Each row has a class, written as a number after it.
[-222  -69 -280 -161   15  315  -93  195   32 -200  196   54  -67 -147
  185   61 -112   18  -92 -362  141 -243  -42  -28  -28  306 -225   97
  181 -275 -333   87 -215 -150  -79  197 -305]  5
[ 263  234  109   63   88 -211  196 -326 -272   39 -194  234  125 -119
   63  125   23  208 -284  -67 -145  253 -199   36   79   49   39 -155
  -48    9  -81 -360 -194  157  148 -379  121]  6
[ 469 -107  -50 -307   10  125 -177  -47  109 -155  177  335  -74 -223
  -81  188   94 -324  -28   -3  -33  -20 -111    3  273  277  174 -101
  127  222  145  431   84 -187 -205 -100  -18]  7
[  24  124  290 -341 -246 -108  192 -184   49  -19  235   29   50 -504
  123 -122 -223 -281  115 -299 -282  -46 -136   38  136  129 -308   55
  -14   77  259  223  155 -270 -113 -160   36]  0
[ 109   85  120  -78  -86    6 -174   -9  -31   50 -111 -132  165  131
  -91   61   22   99   12  151  205    4   98    6  108  156  291   72
  138  -40   17   53  110  230   37   92   94]  4
[  -8 -103 -121  -38 -184 -114  -53   32 -152   28  -26   63  147  467
  -47  312  305   71  -59  -97 -400   40  175 -100   72   93  299 -277
  -22 -205 -130 -242  -10   21  146 -157   49]  4
[ 154  116  203   28  106  -27   56  104   80 -182  185  144 -337   41
  -67   49 -236 -309 -148  229   49  207  181  109    2  206  111   65
  138  -38   63  318  144  285 -142 -145  331]  2
[-139  169 -142  -29  147  384 -117  545 -113  -45  122   83 -169 -168
  -95  -19   70  114 -195 -303  136  -85  -25  202   10  212 -384  -25
   55  -81 -240  134 -115  -69 -221  313  -89]  2
[-143 -292   53  -77    7  278 -151 -456  187 -210  526   67 -152  167
 -198  141   25  -63    9  136 -245    1  320   54  111 -211  363 -120
  120  256  -33 -151 -550  -60  119  165  129]  3
[ 180 -129 -272  257  443   22 -239 -141  -53  326  -27   95  -91  170
  610  -37  113  -32 -140 -125  238  361  -17  116  -30    6  400   96
  105    4   85  542  -81 -145   25  236 -251]  5
[  36 -331   25  -48  242 -181  223  -83 -265   58  274  -54 -173  262
  135 -200 -360  -68 -101  466  -67  164  132  203  389  301  348  175
   50  145  219  198  -63  -52   86  170  294]  4
[-247   91 -180 -157   -1  336  145  291  -36  -94  257  -54   84  -90
   10  -26    2   92  -44 -290  140 -155  -28  145 -100  247 -184  108
  379  -52 -101 -156 -176 -110   77  105  -51]  2
[ 384  -71  135 -221   61 -195  173 -272  -41   84  189  192  -88 -239
  259  -83 -210 -315   29 -180  -41   19  404   98  211 -179 -214  257
  107  142  343  393   30 -357  -25  -25 -337]  4
[-107  127  285  -81  157  -33  -49  -25  125  -36  302 -284   92  364
  118   -4  175 -140 -424 -168   36   70  -54  121   27    0  -19   10
  251   54  -86 -366  -95  -75  305  241   79]  5
[  15   76   70  -82 -187 -420 -286 -210  183  -92  198   21   50  212
   51  135   85 -193  182 -388  103 -138  191  -54  100 -129  148 -157
   64 -204 -154  369   -7  -84   45  134 -193]  2
[ 113  102  278 -221 -173  -18  312 -187 -245  -16  186   10 -234  101
  -41 -199 -218  137  -36   78 -343  202  571  -48   -3   37 -208   98
 -248  135  273  -32   -4  123   66 -240  290]  7
[ -99   20   24 -141   18  108  -18  373   86  126   54 -199   -3 -251
 -234 -102  -34  -80  171 -229  298 -197  117  -21  -42  328 -246   36
   46  -47  -56  282  -47   47  -93  119  -40]  7
[-187  279   60   72 -146  178   -2  234 -186 -136 -133 -100   31 -346
  -15   63 -135  290 -238 -363  427  -16  -42   88 -291   74 -162   10
  213 -317   73  -95 -200   31  -33   80  -72]  0
[-155   95   19  -90 -160   52  -31  139  113 -237  -60 -133  -41    7
  -71  -36 -204 -165  267 -195  321  -73  274   14  -24  201 -228  -29
  295 -203  -13  247  -57 -218 -142  126 -230]  5
[  93 -159  202 -135 -108 -137  -60 -179  158 -258  143 -138  290   74
  -60  129  185 -186 -100 -101  200 -192 -220  -67   -6  254  180 -170
  301  -42 -126 -109  126    1  228  162  268]  3
[ 396 -119   45 -269   67  -71 -165 -319 -147  463  378  172   51  -97
   32 -283 -194 -292  258 -178  -82   40  284 -286  294 -349  260  116
 -114  126  -14  304 -390  227  214  118   85]  0
[ 146  -87  -15 -373  -81 -220 -145   17   60  133   38 -162  132   92
 -113  114  133  -81  159 -155   19  -78  554    2  234  358  207   85
  164 -195  -27  144  104   94   24  118 -117]  3
[-224  -69   48  -32  -41   66  -72 -251   29  217   73   81   -6  -86
  100  -15 -183 -132   28 -231  -84  -47  -30   75  -90  142  -58 -112
   84 -186  148  290   48  170 -177   13   66]  0
[ 267  144   80   30 -165 -219  -58   52  -17 -137 -228  242   40 -349
  125  156 -125   55 -207  -40 -112  -52 -548  -57  146   25  309 -108
    1 -236  -66  338    9   98   59 -284  110]  6
[ 234  122 -151  -86 -324  219  411 -150 -261 -475   16  280  -39 -121
   52  170  256 -228 -179  199 -121 -126  298  277  390  124   36   32
  220   49  259   18 -177 -593  194 -244  -98]  2
[ -34    3   36 -362 -167  185  287  354 -121 -260  302   71 -160  -21
  159 -101 -253 -387 -113 -180 -292  -37  100 -151  232   -1  157   92
  104   93   44  232 -284 -531  228   90  -97]  0
[  59  291  -91 -200   -4 -209 -120  332  -65  -14  159 -215   15  253
 -209   37  243  193  -82 -234  252 -145  105  116  117  -12 -114    7
  -40 -170  -63 -280 -170   55  158   -8 -119]  2
[ 386  219 -209   13  -22 -204  -33 -259  -60 -149  100  181 -320   66
  140   17   32  -82   10   66  -45  377   44  146   95   14  370   88
    3  -19   31  237  -89 -102    3 -396 -241]  3
[ 386   63 -113 -128  -41 -221 -139 -162   19   78  -55  183  126  510
  216  163  168   26  227   91 -149   47  320  -93  134 -308  520 -160
  115   82  -83  404  -75  -19  113 -118 -185]  6
[-113  -47    8   16  101 -161 -184  106  -10   42   36 -187  253   68
 -218    1  239  156 -569 -155   89    5 -284  231   15  465 -237  -33
  296 -197 -126 -317  206  245  179  134  286]  0
[  -1   -5  -29  186  -13  -88  158 -152 -258  228  144  241  -53   -5
   44 -206 -211 -337    6 -105 -441  361  -27  -52  110   13  227   48
    0   95   93   66 -188 -196  237  -92    7]  6
[ 168   97   85 -237   67  -92  -60  356   80 -243  211 -162   95  255
 -306   99  222 -321 -272  -55  278 -182  305  108  107  160  -22   25
   45  -90  -56 -391 -117   90  204  201   97]  7
[ 137  195  -69 -201 -136 -163 -191    3  129 -440  224  107   33  161
  -72   61  155 -127    8   57  292 -313 -135  153  403  273 -242 -109
  452  -49  -74    8   52 -289   -2  138 -273]  4
[-154   38 -105 -235  189  260  -81  151   25  411   -1 -147  -33 -350
 -268 -166   49  -93   57 -459  165   26  -31  -44  -21  355 -281  138
  -51  -18 -120  151 -132   57 -119  195   57]  5
[  65  456 -112 -121  -93   14  -88  123  129 -278   20   55   87  225
  120  113  329   71 -146 -140  215  -95  180   82 -101  -85  -58  -51
  360 -174 -152 -261   66   73  -45   84 -257]  6
[ 282 -157   56 -551 -172  -24  -92  613   11  -40  114   72  169  450
  240  -67 -438 -121   48  -97 -300  325  521 -211  181  232   92  166
  338 -139   24   73  -48   10  349  -47 -103]  1
[ 290   11   14 -208  -27  428  156 -176 -131 -145  -22  118   54 -450
  -28 -176  -32 -121  401 -159  189 -246  -17   58  188  230    4   17
  179  257   56  493  -47 -298  -64  215   36]  3
[ 122  -51  -12 -578  -33 -199  115  196  -54  194  128 -122   55  230
  215   38  -44 -357  104 -215 -347  -53  260   82  351   14  242    9
  -23  -70   13  386  -97 -407  -16  177  -74]  6
[ -24  -51  128 -247   77 -166   27  377  117  -41    4 -146  218 -278
  -41  127  137  -21 -264  -41  179 -262 -486    9  198  461 -368   63
   86  -37   55  -60  188 -222  126  201  371]  2
[-263  238   26 -252 -152  135 -138  132  102 -139  119  -62  -26 -189
  131  -15 -147  -50    4 -443  327 -237 -156   -4 -102  113 -182 -147
  212 -221  -74  391 -166 -177 -198  351  -80]  2
[ 298   24 -359 -102 -165   84   71  225   50 -229   -1  297   72  340
  131   54   48 -234  132    6 -279  228  899 -129  -84   76  235  -22
  383 -165 -108   47  -36  154   72 -327 -281]  7
[ -85  113   21 -416 -270  -33 -295   98 -155   71  171 -327  376  416
   66   -8  123  418  -68 -106  -27   13  266  -57  273  188   76 -125
  183 -186  -86 -274 -165  136  154  121    8]  3
[  59  156   66  -20 -104  -87  -42  -85   40 -203   34 -150  187  195
   37  229   92  -63 -229   89  -96  -30  -23  145  -17   18  147  -99
  140 -162 -171 -440 -119   32  147 -119  -34]  2
[ -50  287 -128  -53 -121 -137  202  -78 -141   31 -123  194  -41  -84
  246  -63  141   91  -19  -66 -124   94 -231   88  158  127  -21 -203
   55  -32   25   61 -152 -249   64 -126  -99]  0
[ -74  -54 -146  -51   79  270  219  319 -187  -14  -13  -28 -105 -104
  168   98   74   65  -57 -190   52  -87  118    0   33 -125  -39   70
  -63  -11   -3   74 -199 -326  -26   30 -210]  0
[  58   18 -239  -12  144  186  153 -442 -203  300  215  204 -125 -111
  441 -458  126  160 -210 -209   47   18 -269   54  -25 -415 -314  228
 -254  238  158   16 -153 -149  142   77 -220]  6
[ -42  124  208  -46 -239  175  -90   70 -100 -224  -17 -206   62  364
  -11   26  155  276 -134   -2  -93   34  -90  156   -2  -18  174 -269
   67  -46  -97 -291   -4   63  121   46   70]  0
[ 395   38  117  -40  101 -139  -47  390 -150  -16  206   42  -71 -169
 -145 -147 -273 -138 -115  108  201  122  142  -28  298  298  337  209
  143   78 -140  342 -140  228  248  -96  -97]  0
[-173  350 -126   40   -8  -33  -90  469  -72 -161   14 -129  104  315
  -45   17    3  357 -112  -49   65  -97  -12  173 -269    8 -393    6
  126 -212  -45 -283  117   53  -55  122   96]  2
[  45  144  -44 -333 -271  349  135 -288 -210  -57  255 -214  -73  -35
  252 -275   21 -128 -131  -42   73  -33  342  101   31 -100 -298  193
  177   59  258   44 -189 -522   30  250 -237]  1
[ -19  140 -100   35  154    9  115 -231  -53   84  -74   -3  -62 -116
  -50   34   37 -201  -28 -179  359 -122  127   23  -69  127    8  106
   -3  -93  -57  119  -46  101  -59   18  -94]  2
[ 335  151  148 -299  -35  -44  -20 -284  -43  101  188  157   99  192
  427   38  124 -265 -232  160  -91  -91  290  203  318 -449  155  -34
  -25  130   65  219 -302 -232   76  209 -159]  5
[  30   45 -289   -6   25   71  167 -562 -396  154  105  213  -28  173
  302 -147   42    8 -221   47 -215  204  241  -17  129 -121  -60   15
 -158  208  140  -48 -241 -294   36  -80 -239]  2
[ 127  104  -85  -78  -94  264    2 -155 -168   15  -75  -51   -5 -261
  -56   -9   51  -65    0   26  333 -114   94   28  268   65  150   91
   28   68  166   64 -220 -151  -75  -51 -359]  7
[-108  204  172  -87  -83  151  117  -98 -314  318  123 -127 -188  -55
 -107 -281 -267   62  -73 -103 -173  279  671   28   -9  -89  102  151
  -93   43  269  223 -395   63   65  110  135]  5
[ -83 -267  -18  -69  -30  440   14 -475   73  125  201  244   13 -180
  107  -24   20 -282  -71 -173 -267 -254  -66  -39   65 -404 -245  214
  -74  366  374  336  126 -446  -62  103 -166]  1
[ 141 -113  -31   70  285 -161  -12 -285  -67  384  298  -34 -320 -157
  131 -172  -61 -484   64  -85 -162  229 -288   12  115  537  136   63
 -131  123   -2  582   49 -206  -27  -24   63]  7
[-289  -51 -157   23 -239 -236  -98  174   77  -57  -80 -264  297  285
   52   88  102   -1 -152 -265   31  -17  118   18 -160  148 -219  -25
  251 -399   50 -259  169 -132   79  -39 -204]  7
[  13  229  303 -186  102  -64  158 -401 -223  198  -29   89 -251 -249
  222  -46 -164   54 -200 -131 -197   68 -414  188  331  286 -125  -70
 -163   28   85  152   -6 -122 -167   -2  116]  5
[  35  348  109  205    6  218  261 -309 -242  119 -119  301  -37  -59
   71  -20  133 -136  -67  -90 -159  275  -36  231   -8 -141 -304  -33
 -199  133   88 -103   43  -17  -86 -280  160]  2
[-115  133   82 -170   63  132   29 -134   -9  -90  220  -92  -89  132
  -13   70    6   43 -310 -146  112  -32  147  123   73    8   -9  -30
   93  -43 -205   10 -210  183  -51  -55  -12]  1
[ 331   82  -74 -183  -21  142   10  225 -118 -299  250  236   59 -299
  147  -28   64 -345 -435 -158   54  -31 -209   88  201  407 -246  137
  310    5   41  107  -23 -436  183  129  -65]  6
[ -83  241   79 -279  -93   60  402  146    9 -333   93  209   97  -90
  -90  -58  -89    2 -205 -127 -328  -14 -146   53  210   78 -478 -128
  177    6  -82 -283  -80   78   18 -423  367]  4
[-223  218  -58  -50  -46   80  -82 -300   81  -41  146 -151  122  118
  -58  113  408  -15 -269 -265   24   30  176   54    1  -78  -83 -172
  -16  -82 -199 -557 -348   38   42  -47 -178]  5
[ 137  -62  109    4   36  243  226 -431 -436  388   48  -14 -214 -305
  336 -198  114  415 -266  -49 -285  174   36  270   77  -37   26  171
 -235  142  259   78 -157 -143  138  108  101]  4
[-295  173   22  201   37  172   98 -322  -61   43  -33  169 -255 -342
  -35   46  112   39 -176  -39  160 -155 -449   26 -180  -75 -178 -103
 -291  180   34  235   10 -190 -328  142    3]  6
[ -50 -205  -55  410  179  -38  216 -608  -94 -172   78  361 -269 -346
  162   56 -132 -321 -314  -62 -402  146 -515  -62   61  316 -116  -89
 -201   -7  -30  217  192  -65 -173 -427  278]  7
[ 173  135  290  180    6   20  161 -220 -246  -41  -20  128 -167 -588
    6   36  -61   -4 -190 -271   28  187 -399    3   95   63  -21  -32
  -53  -21  -29  134   -3    9  -43 -245  249]  0
[ 110  114   59  246 -197   58  162 -445 -384  -83 -192  228 -161 -341
  -57  122  -23  197 -223 -108 -161  241 -194    3   73 -192  152  -50
 -377   23   -6   60 -223  -88   -9 -452    8]  4
[-260  303  178   90  184  116   62  -29 -145  103  -61   -4 -231 -130
   47   97 -125  255 -300 -166  176    9  -65   64  -79  133 -221  -46
   91  -16 -163  253  -74   48 -218  121    4]  2
[ 399  131  284 -212 -144  199  255  277 -512  204  183 -103   20 -367
    3 -262 -275  170 -196  209  -37 -115  425   61  264   41 -121  314
  -75  -31  123   83 -424  137  364  -33  237]  5
[ 234  207  139  -12 -159 -233  -42 -117 -318  316  135  -16  144  -42
  316   56   -2   91 -384  -58 -231   28  -94   19    2 -473  295   27
 -391 -140   -5  197 -472  -17  338 -124  160]  5
[-469   78  -78 -180  187  204  138  298  113  165   38 -310  -25  -66
  -64  -38  132  298  -32 -246  103 -191   81  114  -96  339 -559   99
  242 -107  -51  -70  113   28 -174  204  122]  1
[-181  -88   68 -147   30   13 -130 -175  -35  375 -145 -141  125 -103
  -51  -72  -93  195  326 -287  275 -204  299    0   67  372 -294   34
  243   13  164  301  110 -123 -150  410 -276]  7
